Below are the code and all the weights of a small trained network. Each question names an input and a class and asks about switching units off, where a switched-off unit gives its printed mean instead of its output.

import numpy as np


def w(rows, s, z=0):
    codes = np.array(rows[::2]) - 128.0
    scale = np.full(codes.shape[1], s)
    scale[-1] = z or s
    return codes * scale


def f(y):
    return np.maximum(y, 0)


def log_softmax(a):
    a = a - a.max(-1, keepdims=True)
    return a - np.log(np.exp(a).sum(-1, keepdims=True))


def net(x, mask):
    res = np.array(x, float).reshape(1, 8) / 4 @ E
    y = f(res @ A[0][:, :-1].T + A[0][:, -1])
    res = res + np.where(mask, y, B[0][:, -1]) @ B[0][:, :-1]
    return log_softmax(res[-1] @ U[:, :-1].T + U[:, -1])


A, B = {}, {}
E = w([
[11,253,114,123,138],'x0',
[205,233,219,62,123],'x1',
[128,128,124,127,128],'x2',
[127,130,129,128,128],'x3',
[54,37,211,19,104],'x4',
[126,126,135,134,130],'x5',
[133,118,100,80,255],'x6',
[140,134,44,58,99],'x7',
],0.0077)
A[0] = w([
[81,87,111,168,120,75],'N0',
[127,134,118,125,87,199],'N1',
[176,173,91,136,126,74],'N2',
[138,137,159,154,91,134],'N3',
[87,167,124,129,132,66],'N4',
[118,120,117,114,202,177],'N5',
[106,97,84,137,98,65],'N6',
[160,173,85,159,128,89],'N7',
[95,131,153,82,125,50],'N8',
[161,127,117,159,154,172],'N9',
[151,150,168,122,139,61],'N10',
[163,169,131,70,92,103],'N11',
[93,100,158,74,107,93],'N12',
[141,119,101,133,55,132],'N13',
[122,99,104,50,109,117],'N14',
[158,114,132,120,117,150],'N15',
[146,148,138,108,117,83],'N16',
[150,145,95,154,137,110],'N17',
[135,124,89,106,129,250],'N18',
[84,105,152,90,120,73],'N19',
[72,158,171,165,148,135],'N20',
[96,86,76,142,114,96],'N21',
[74,193,103,105,100,75],'N22',
[77,165,116,124,133,54],'N23',
[107,151,104,118,106,176],'N24',
[92,164,95,97,122,88],'N25',
[114,127,156,167,111,221],'N26',
[85,92,83,157,122,80],'N27',
[183,87,133,141,140,65],'N28',
[131,106,177,164,151,136],'N29',
[185,87,127,123,103,51],'N30',
[110,107,174,97,132,73],'N31',
[149,123,101,98,249,75],'N32',
[92,97,109,142,166,90],'N33',
[145,146,181,120,135,91],'N34',
[115,132,124,165,61,124],'N35',
],0.018,0.013)
B[0] = w([
[189,169,168,151,182,183],'N0',
[69,123,178,96,151,205],'N1',
[74,145,111,181,122,169],'N2',
[136,108,179,82,116,173],'N3',
[196,59,75,152,105,160],'N4',
[132,114,192,55,78,216],'N5',
[178,147,177,130,169,165],'N6',
[60,155,86,194,54,180],'N7',
[158,121,111,166,88,155],'N8',
[33,109,111,116,100,189],'N9',
[181,164,117,160,192,146],'N10',
[185,201,155,169,253,183],'N11',
[99,164,75,220,63,200],'N12',
[140,132,182,77,113,183],'N13',
[58,135,99,166,121,196],'N14',
[146,49,32,109,153,168],'N15',
[176,161,143,156,163,142],'N16',
[66,129,111,174,51,166],'N17',
[13,149,134,34,212,251],'N18',
[82,139,118,221,74,178],'N19',
[162,33,37,74,159,205],'N20',
[168,205,148,157,170,196],'N21',
[216,56,73,106,131,194],'N22',
[239,31,69,156,97,161],'N23',
[108,78,127,86,154,197],'N24',
[161,96,97,94,114,168],'N25',
[64,138,158,63,159,229],'N26',
[233,195,138,180,193,190],'N27',
[199,29,38,131,135,160],'N28',
[29,124,59,88,189,177],'N29',
[235,51,41,143,108,160],'N30',
[102,180,71,190,57,171],'N31',
[181,140,252,121,34,202],'N32',
[195,163,189,165,140,175],'N33',
[170,199,118,147,205,163],'N34',
[159,160,206,69,57,187],'N35',
],0.0069,0.013)
U = w([
[218,17,60,129,95,48],'0',
[204,217,166,206,208,66],'1',
[63,155,103,254,14,61],'2',
[83,119,137,84,137,254],'3',
[88,118,139,78,135,220],'4',
[164,123,230,63,16,50],'5',
[78,115,133,88,155,185],'6',
[67,119,115,74,173,134],'7',
],0.0097,0.0086)

Each question gives the input, the list of numbers given to net, and the class t.
The units are the neurons (one row each of A and B). Each row of codes is followed by its name. A weight is (code - 128) times the scale printed after its matrix; where a second scale follows, it is the last column's (A, B and U).
mask holds one flag per neuron, in row order. A switched-off neuron (its flag False) gives its mean, the last column of its row in B, instead of its output. The means were averaged over made-up inputs and are rounded, as every weight is.
A unit's drop is (log p(t) with every unit on - log p(t) with that unit switched off) / (log p(t) with every unit on - log p(t) with every unit switched off).
The circuit of an input: a set's keep is (log p(t) with only the set's units on - log p(t) with every unit switched off) / (log p(t) with every unit on - log p(t) with every unit switched off). Starting from the 12 units with the biggest drops (on a tie, the unit counted first), units are removed one at a time, each time the one whose removal leaves the highest keep (on an exact tie, the one counted first), for as long as the keep stays at least 0.8.
units of the circuit, in order: the units of the circuit, biggest drop first
unit that matters most: the unit with the biggest drop
k most important neurons: the k neurons with the biggest drops, biggest first
drop when u is switched off: that unit's drop, to one decimal
input [7,4,-4,6,-1,4,4,1], class 0: units of the circuit, in order => [N22; N23; N4]
input [2,5,-6,-6,8,-6,3,8], class 2: unit that matters most => N12
input [3,-2,2,-7,8,-4,5,7], class 2: units of the circuit, in order => [N12; N19]
input [8,-3,-8,8,1,-3,-2,-8], class 0: units of the circuit, in order => [N20; N23]
input [1,-6,5,-4,-4,-1,1,-1], class 1: 4 most important neurons => [N27; N21; N0; N33]
input [-3,-6,2,-5,-5,-5,5,2], class 1: 2 most important neurons => [N27; N21]
input [0,-6,-6,-1,8,6,-1,2], class 2: units of the circuit, in order => [N12; N19]
input [-7,4,2,6,1,-6,0,4], class 0: 2 most important neurons => [N30; N28]
input [2,2,1,-4,6,-6,7,-6], class 5: 2 most important neurons => [N32; N5]
input [1,-3,-5,-6,-8,4,8,4], class 2: 2 most important neurons => [N7; N17]
input [5,-8,-2,-4,8,2,-1,-8], class 1: units of the circuit, in order => [N0; N27]
input [7,1,2,6,8,1,3,5], class 2: 3 most important neurons => [N12; N19; N14]
input [-6,4,1,2,3,3,-4,-7], class 7: 2 most important neurons => [N29; N26]
input [6,1,4,1,8,-8,-6,2], class 2: units of the circuit, in order => [N12]
input [-5,0,0,-1,-3,-4,0,-7], class 7: 2 most important neurons => [N29; N32]
input [-8,7,0,7,-5,4,-2,-7], class 0: 2 most important neurons => [N28; N30]
input [-3,-6,7,-1,-6,-5,-7,5], class 3: 2 most important neurons => [N32; N18]
input [8,1,-3,5,-4,-4,8,-6], class 0: 2 most important neurons => [N20; N23]
input [-1,-4,-4,4,-5,5,7,0], class 5: drop when N32 is switched off => 0.7
input [-2,-8,0,6,-6,4,-2,1], class 1: drop when N24 is switched off => 0.0
input [-3,6,2,-1,-5,-8,4,-5], class 4: units of the circuit, in order => [N9]
input [-1,2,5,-1,-8,6,-4,8], class 2: drop when N2 is switched off => 0.4
